Below is a small trained network, with its code and all its weights. Each question gives an input and a target symbol and asks what happens when units are switched off, that is, made to give their printed mean instead of their output.

import numpy as np


def w(rows, s, z=0):
    codes = np.array(rows[::2]) - 128.0
    scale = np.full(codes.shape[1], s)
    scale[-1] = z or s
    return codes * scale


def norm(h):
    return h / np.sqrt((h * h).mean(-1, keepdims=True) + 1e-5)


def f(y):
    return np.maximum(y, 0)


def softmax(a):
    e = np.exp(a - a.max(-1, keepdims=True))
    return e / e.sum(-1, keepdims=True)


def log_softmax(a):
    a = a - a.max(-1, keepdims=True)
    return a - np.log(np.exp(a).sum(-1, keepdims=True))


def net(x, mask):
    ids = ['ΓΛΠΨΩαβδεζημξστφ'.index(c) for c in x.split()]
    T = len(ids)
    res = E[ids] + P[:T]
    u = 0
    for l in range(3):
        q, k, v = (norm(res) @ M[l].T for M in (Q, K, V))
        z = softmax(np.where(np.tri(T) > 0, q @ k.T / 2**0.5, -1e9)) @ v
        res = res + np.where(mask[u], z, O[l][:, -1]) @ O[l][:, :-1]
        u += 1
        y = f(norm(res) @ A[l][:, :-1].T + A[l][:, -1])
        res = res + np.where(mask[u : u + 8], y, B[l][:, -1]) @ B[l][:, :-1]
        u += 8
    return log_softmax(norm(res)[-1] @ U[:, :-1].T + U[:, -1])


Q, K, V, O, A, B = {}, {}, {}, {}, {}, {}
E = w([
[153,175,75,98,179,190,204,128,189,175],'Γ',
[95,53,44,219,146,123,103,127,26,153],'Λ',
[166,149,55,123,199,51,101,185,143,161],'Π',
[47,202,128,77,151,133,178,204,193,176],'Ψ',
[92,72,52,117,175,74,197,213,125,142],'Ω',
[138,183,152,117,144,166,61,85,133,100],'α',
[243,145,101,201,125,163,83,97,142,215],'β',
[28,114,100,142,88,106,87,131,69,162],'δ',
[204,158,204,196,167,155,141,201,111,6],'ε',
[107,102,186,152,200,81,171,157,130,104],'ζ',
[123,125,168,141,176,86,223,177,148,121],'η',
[94,95,11,143,145,131,79,178,102,142],'μ',
[85,116,83,174,19,52,134,98,231,21],'ξ',
[137,165,113,231,133,89,112,101,74,159],'σ',
[149,192,53,216,53,92,138,137,60,151],'τ',
[109,248,80,124,108,104,88,171,165,165],'φ',
],0.011)
P = w([
[183,191,57,73,121,132,222,85,1,153],'0',
[125,196,29,141,180,133,179,80,121,97],'1',
[126,194,69,131,170,118,137,111,153,125],'2',
[118,174,91,139,156,128,135,112,149,128],'3',
[110,152,109,142,148,132,130,119,148,130],'4',
[94,119,128,144,138,147,116,146,145,133],'5',
[100,129,132,147,131,139,125,122,144,140],'6',
[99,125,139,149,129,138,124,117,146,140],'7',
[92,112,150,148,125,143,118,125,145,141],'8',
[90,111,153,151,119,140,119,119,144,144],'9',
[92,115,158,151,115,136,119,108,143,143],'10',
[91,111,159,153,110,133,118,107,141,146],'11',
],0.0064)
Q[0] = w([
[175,140,156,21,174,156,110,162,2,178],'0.h1',
[201,131,126,91,130,102,150,115,31,151],'0.h1',
],0.0084)
K[0] = w([
[62,141,227,101,252,195,36,185,93,227],'0.h1',
[185,99,137,222,150,173,158,145,81,210],'0.h1',
],0.0043)
V[0] = w([
[119,220,114,156,225,183,159,183,9,160],'0.h1',
[58,194,96,2,76,105,129,76,82,44],'0.h1',
],0.0074)
O[0] = w([
[167,2,87,2,94,117,18,233,25,129,254],'0.h1',
[111,91,238,50,104,77,113,173,132,169,166],'0.h1',
],0.004,0.0086)
A[0] = w([
[96,79,183,97,153,153,71,51,245,117,22],'0.n1',
[17,142,7,50,202,200,150,95,90,108,246],'0.n2',
[62,89,203,154,130,54,117,99,251,129,62],'0.n3',
[20,231,107,201,197,163,136,162,69,112,230],'0.n4',
[5,121,234,65,118,94,133,48,115,109,124],'0.n5',
[85,81,179,169,132,185,113,191,143,146,77],'0.n6',
[77,149,145,173,232,3,143,140,33,212,164],'0.n7',
[153,138,177,40,248,134,254,172,142,115,117],'0.n8',
],0.0072,0.0013)
B[0] = w([
[109,125,155,82,110,64,40,132,3,147,188],'0.n1',
[86,126,129,46,103,81,70,176,113,147,252],'0.n2',
[148,21,175,35,143,59,168,189,151,140,169],'0.n3',
[191,145,160,93,96,104,111,157,98,176,189],'0.n4',
[56,165,134,239,148,160,68,59,124,123,218],'0.n5',
[173,194,111,125,102,158,133,116,150,125,194],'0.n6',
[144,29,109,171,74,135,67,201,159,194,243],'0.n7',
[50,105,71,179,152,125,135,243,85,106,227],'0.n8',
],0.008,0.0046)
Q[1] = w([
[204,53,194,121,142,232,234,123,81,81],'1.h1',
[109,210,190,1,77,166,108,153,91,83],'1.h1',
],0.0068)
K[1] = w([
[190,131,87,184,253,201,93,185,66,133],'1.h1',
[83,185,171,63,167,168,43,236,25,142],'1.h1',
],0.0065)
V[1] = w([
[192,152,218,86,165,125,169,134,95,2],'1.h1',
[217,187,85,160,50,123,139,125,136,122],'1.h1',
],0.01)
O[1] = w([
[117,182,158,198,143,90,3,91,77,157,2],'1.h1',
[27,120,148,130,101,147,81,170,99,132,78],'1.h1',
],0.0056,0.0068)
A[1] = w([
[245,180,73,92,140,102,184,93,71,180,47],'1.n1',
[93,104,29,148,157,90,156,146,182,91,43],'1.n2',
[110,171,224,210,177,124,109,75,112,184,106],'1.n3',
[41,127,184,119,101,143,122,148,82,99,161],'1.n4',
[151,235,169,183,173,165,199,142,130,213,59],'1.n5',
[76,140,125,33,180,103,213,177,84,78,163],'1.n6',
[87,189,124,198,166,138,46,93,113,123,3],'1.n7',
[71,147,101,136,42,145,169,164,145,148,71],'1.n8',
],0.011,0.0018)
B[1] = w([
[205,83,135,180,188,99,68,195,58,105,185],'1.n1',
[128,188,171,86,93,108,236,116,123,139,211],'1.n2',
[154,98,82,135,38,177,83,179,131,206,181],'1.n3',
[188,115,130,115,176,84,81,174,117,100,237],'1.n4',
[140,113,164,139,119,157,89,161,251,199,140],'1.n5',
[171,76,147,157,99,163,112,150,64,211,254],'1.n6',
[84,161,182,134,152,158,208,31,159,109,206],'1.n7',
[122,186,145,108,179,134,175,32,131,177,247],'1.n8',
],0.011,0.0059)
Q[2] = w([
[132,99,144,93,144,63,87,111,135,205],'2.h1',
[148,135,250,125,92,89,74,176,128,128],'2.h1',
],0.022)
K[2] = w([
[139,20,219,90,73,13,94,91,127,199],'2.h1',
[53,83,224,122,88,9,127,133,203,12],'2.h1',
],0.014)
V[2] = w([
[26,51,151,39,167,189,77,104,118,172],'2.h1',
[169,148,196,115,1,132,155,65,204,178],'2.h1',
],0.0087)
O[2] = w([
[209,120,154,191,111,155,153,217,151,124,253],'2.h1',
[79,182,77,166,203,120,114,112,87,1,90],'2.h1',
],0.0054,0.0052)
A[2] = w([
[48,80,122,114,84,98,188,167,86,153,100],'2.n1',
[123,103,224,125,4,222,222,16,183,206,7],'2.n2',
[96,233,110,155,105,129,212,116,171,21,150],'2.n3',
[169,123,116,179,60,49,157,221,148,144,186],'2.n4',
[166,158,171,175,111,41,52,145,164,80,100],'2.n5',
[188,124,72,131,179,157,122,91,208,209,39],'2.n6',
[81,120,103,98,29,139,78,143,92,174,223],'2.n7',
[155,93,88,175,68,157,198,138,162,248,170],'2.n8',
],0.012,0.0017)
B[2] = w([
[128,151,111,141,124,152,134,67,187,97,184],'2.n1',
[7,148,63,246,86,133,130,100,190,143,175],'2.n2',
[143,96,138,133,126,131,138,178,58,107,136],'2.n3',
[164,86,158,98,111,152,107,120,74,168,230],'2.n4',
[120,157,128,116,106,117,166,102,190,126,177],'2.n5',
[117,129,125,94,131,140,169,98,135,95,165],'2.n6',
[151,105,158,131,112,164,162,154,122,134,196],'2.n7',
[183,147,191,85,126,97,96,155,148,133,250],'2.n8',
],0.019,0.016)
U = w([
[41,178,64,22,74,140,96,206,104,102,27],'Γ',
[193,190,75,210,123,32,127,53,48,153,83],'Λ',
[100,92,142,137,40,34,222,116,76,34,16],'Π',
[61,179,161,100,127,179,39,27,41,73,124],'Ψ',
[137,194,205,83,85,97,184,76,251,151,53],'Ω',
[85,28,161,161,163,42,46,152,179,73,7],'α',
[87,69,43,59,140,209,219,54,120,126,77],'β',
[232,86,167,90,109,160,101,189,81,176,234],'δ',
[135,200,158,194,165,169,156,255,121,23,37],'ε',
[47,137,115,242,47,185,113,116,189,187,196],'ζ',
[123,71,34,151,97,177,67,148,97,52,131],'η',
[111,44,172,198,235,117,210,52,102,133,60],'μ',
[131,128,23,72,129,33,77,140,144,105,151],'ξ',
[224,129,38,172,209,206,90,86,196,68,33],'σ',
[36,170,148,109,241,64,105,172,120,190,105],'τ',
[117,231,100,130,198,194,233,123,60,163,50],'φ',
],0.0085,0.002)

Each question gives the input, a string of symbols that net reads in full, and the target symbol t.
The units are the heads (2 rows each of Q, K, V and O) and the neurons (one row each of A and B). Each row of codes is followed by its name. A weight is (code - 128) times the scale printed after its matrix; where a second scale follows, it is the last column's (O, A, B and U).
mask holds one flag per unit, layer by layer, with each layer's heads first. A switched-off unit (its flag False) gives its mean, the last column of its rows in O or B, instead of its output. The means were averaged over made-up inputs and are rounded, as every weight is.
A unit's drop is (log p(t) with every unit on - log p(t) with that unit switched off) / (log p(t) with every unit on - log p(t) with every unit switched off).
unit that matters most: the unit with the biggest drop
k most important neurons: the k neurons with the biggest drops, biggest first
top k neurons in layer l: the k neurons of layer l with the biggest drops, biggest first
input τ Γ Γ ε Λ β Λ α Π β β, target ζ: top 4 neurons in layer 0 -> (0.n2 0.n1 0.n4 0.n3)
input φ α ζ ε α ξ σ φ β, target σ: unit that matters most -> 0.n3
input ξ β α τ α φ ζ τ ε α Π, target ξ: top 3 neurons in layer 2 -> (2.n2 2.n8 2.n1)
input α φ σ η α, target Ω: 3 most important neurons -> (0.n7 0.n8 0.n5)
input Ψ Γ α α ε Π β α, target ζ: 2 most important neurons -> (0.n5 0.n7)
input Ψ α ξ ζ Λ δ ε α ε Λ, target η: 3 most important neurons -> (0.n3 2.n8 2.n2)
input φ δ Π Ω τ α ε τ, target Ω: 3 most important neurons -> (1.n8 0.n1 0.n7)
input α τ ε δ η Γ τ α Ω δ, target Ω: top 3 neurons in layer 1 -> (1.n8 1.n7 1.n4)
input ε φ ε α α α η ξ τ Π, target ξ: 4 most important neurons -> (0.n3 1.n3 1.n6 0.n7)
input ε Ω β ζ α δ α φ Γ ξ ζ, target α: 4 most important neurons -> (0.n3 0.n5 0.n8 0.n7)
input ε η σ ε ζ ξ Ω, target β: top 2 neurons in layer 1 -> (1.n3 1.n2)
input Ω τ δ τ ε τ, target ζ: 4 most important neurons -> (2.n2 0.n1 1.n4 1.n8)
input φ η α α α α Ω Π Ω, target Ω: top 4 neurons in layer 0 -> (0.n1 0.n4 0.n6 0.n3)
input Γ ε σ δ β σ α β, target Ω: top 3 neurons in layer 0 -> (0.n1 0.n2 0.n4)
input α ε φ Π η τ ε, target Ω: 4 most important neurons -> (0.n7 1.n6 0.n2 0.n5)
input β ε ξ η ζ Ψ β φ η, target μ: unit that matters most -> 2.h1
input Ω ξ φ α Ψ α η, target μ: 2 most important neurons -> (2.n8 0.n8)
input α δ τ δ ξ, target Π: 3 most important neurons -> (0.n3 2.n3 2.n8)
input ε ε ζ ε δ α α α ε, target ζ: 3 most important neurons -> (1.n7 0.n2 0.n7)
input Γ Ψ τ δ β ε η ξ α μ, target Γ: 3 most important neurons -> (0.n3 0.n2 2.n4)
input ζ α φ ε μ ε φ α ξ Γ, target φ: 3 most important neurons -> (0.n3 0.n8 1.n3)
input β μ ζ η ε η α φ Ω Ψ ξ, target Π: top 2 neurons in layer 1 -> (1.n6 1.n1)
input β α α Π α, target ζ: top neuron in layer 1 -> (1.n3)
input Ω α τ ξ α α Ω β, target σ: 4 most important neurons -> (1.n1 0.n5 2.n8 1.n6)
input φ δ τ φ Λ τ τ, target ζ: top 3 neurons in layer 1 -> (1.n8 1.n4 1.n2)
input Ψ α ξ σ α Λ Λ, target η: top 2 neurons in layer 1 -> (1.n3 1.n6)
input Π Ψ ε ε β φ Λ φ Ω Γ φ, target ζ: top 2 neurons in layer 0 -> (0.n1 0.n3)
input Λ α β Ω η α Ψ φ Π α Ω, target Ω: top 2 neurons in layer 2 -> (2.n1 2.n8)
input Π φ β φ ζ σ τ ξ α α, target Ψ: 4 most important neurons -> (0.n1 0.n5 2.n8 1.n7)
input φ δ ε Ω φ α δ α Π δ α Π, target Ω: unit that matters most -> 0.n7
